Below is a small trained network, with its code and all its weights. Each question gives an input and a class and asks what happens when units are switched off, that is, made to give their printed mean instead of their output.

import numpy as np


def w(rows, s, z=0):
    codes = np.array(rows[::2]) - 128.0
    scale = np.full(codes.shape[1], s)
    scale[-1] = z or s
    return codes * scale


def f(y):
    return y / 2 * (1 + np.tanh(0.7978845608 * (y + 0.044715 * y**3)))


def log_softmax(a):
    a = a - a.max(-1, keepdims=True)
    return a - np.log(np.exp(a).sum(-1, keepdims=True))


def net(x, mask):
    res = np.array(x, float).reshape(1, 5) / 4 @ E
    y = f(res @ A[0][:, :-1].T + A[0][:, -1])
    res = res + np.where(mask, y, B[0][:, -1]) @ B[0][:, :-1]
    return log_softmax(res[-1] @ U[:, :-1].T + U[:, -1])


A, B = {}, {}
E = w([
[77,7,122,143,132,82],'x0',
[120,139,138,132,135,116],'x1',
[71,143,135,79,31,149],'x2',
[93,122,178,185,133,241],'x3',
[133,126,127,130,123,129],'x4',
],0.015)
A[0] = w([
[80,79,136,184,130,145,59],'N0',
[117,86,88,94,126,99,116],'N1',
[91,103,130,120,71,99,110],'N2',
[169,135,118,108,153,104,176],'N3',
[186,182,100,61,147,112,245],'N4',
[108,99,101,85,133,97,114],'N5',
[114,139,123,80,111,104,132],'N6',
[148,164,154,145,123,194,145],'N7',
[87,75,153,121,158,154,86],'N8',
[103,112,131,160,135,127,95],'N9',
[144,109,101,138,138,111,112],'N10',
[160,99,84,185,166,78,182],'N11',
[129,85,130,116,148,67,183],'N12',
[125,145,125,160,189,154,223],'N13',
[133,127,110,176,156,107,203],'N14',
[180,117,140,144,162,151,253],'N15',
[77,164,162,123,33,144,117],'N16',
[189,170,90,91,102,103,196],'N17',
[114,190,142,150,147,193,105],'N18',
[66,162,143,84,6,154,168],'N19',
[104,89,133,157,138,159,101],'N20',
[96,127,97,86,82,106,114],'N21',
],0.015,0.0048)
B[0] = w([
[43,178,105,161,59,144,186],'N0',
[154,76,156,104,154,108,185],'N1',
[113,95,189,100,106,105,181],'N2',
[99,155,77,137,115,117,172],'N3',
[81,194,92,185,54,159,223],'N4',
[158,60,177,96,157,99,179],'N5',
[91,105,150,112,108,138,172],'N6',
[205,101,111,105,206,183,205],'N7',
[74,173,87,148,38,113,176],'N8',
[116,150,117,122,115,142,149],'N9',
[118,116,101,106,158,86,154],'N10',
[154,113,44,102,189,105,216],'N11',
[177,83,80,102,161,71,207],'N12',
[164,134,130,190,134,143,196],'N13',
[145,153,86,135,137,115,177],'N14',
[166,139,125,205,151,124,191],'N15',
[91,118,87,1,150,156,214],'N16',
[54,193,148,168,50,158,210],'N17',
[178,68,136,105,218,131,209],'N18',
[87,96,104,22,125,158,255],'N19',
[109,190,118,179,95,163,173],'N20',
[119,89,198,92,107,116,187],'N21',
],0.0091,0.018)
U = w([
[113,178,84,231,94,121,165],'0',
[148,98,93,84,192,131,238],'1',
[58,156,162,124,69,161,46],'2',
[137,76,250,100,131,101,5],'3',
[208,127,186,181,187,155,98],'4',
],0.012,0.0025)

Each question gives the input, the list of numbers given to net, and the class t.
The units are the neurons (one row each of A and B). Each row of codes is followed by its name. A weight is (code - 128) times the scale printed after its matrix; where a second scale follows, it is the last column's (A, B and U).
mask holds one flag per neuron, in row order. A switched-off neuron (its flag False) gives its mean, the last column of its row in B, instead of its output. The means were averaged over made-up inputs and are rounded, as every weight is.
A unit's drop is (log p(t) with every unit on - log p(t) with that unit switched off) / (log p(t) with every unit on - log p(t) with every unit switched off).
top k neurons: the k neurons with the biggest drops, biggest first
drop of u: that unit's drop, to one decimal
input [1,-1,3,0,-7], class 3: top neuron => (N4)
input [-8,-2,3,2,-3], class 1: top 2 neurons => (N18 N7)
input [1,2,6,-7,2], class 3: top 3 neurons => (N5 N21 N1)
input [0,-4,-6,5,-6], class 4: top 2 neurons => (N4 N17)
input [-1,-5,3,-8,-2], class 2: top 2 neurons => (N4 N17)
input [7,-4,0,1,6], class 0: top 2 neurons => (N19 N0)
input [-8,-3,1,0,2], class 2: top 3 neurons => (N17 N4 N11)
input [-8,-6,3,2,-6], class 1: top 2 neurons => (N18 N7)
input [-1,7,6,4,-3], class 1: drop of N5 => 0.0
input [8,-5,-1,2,1], class 0: drop of N0 => 0.1
input [8,-7,1,-8,-8], class 3: drop of N21 => 0.3
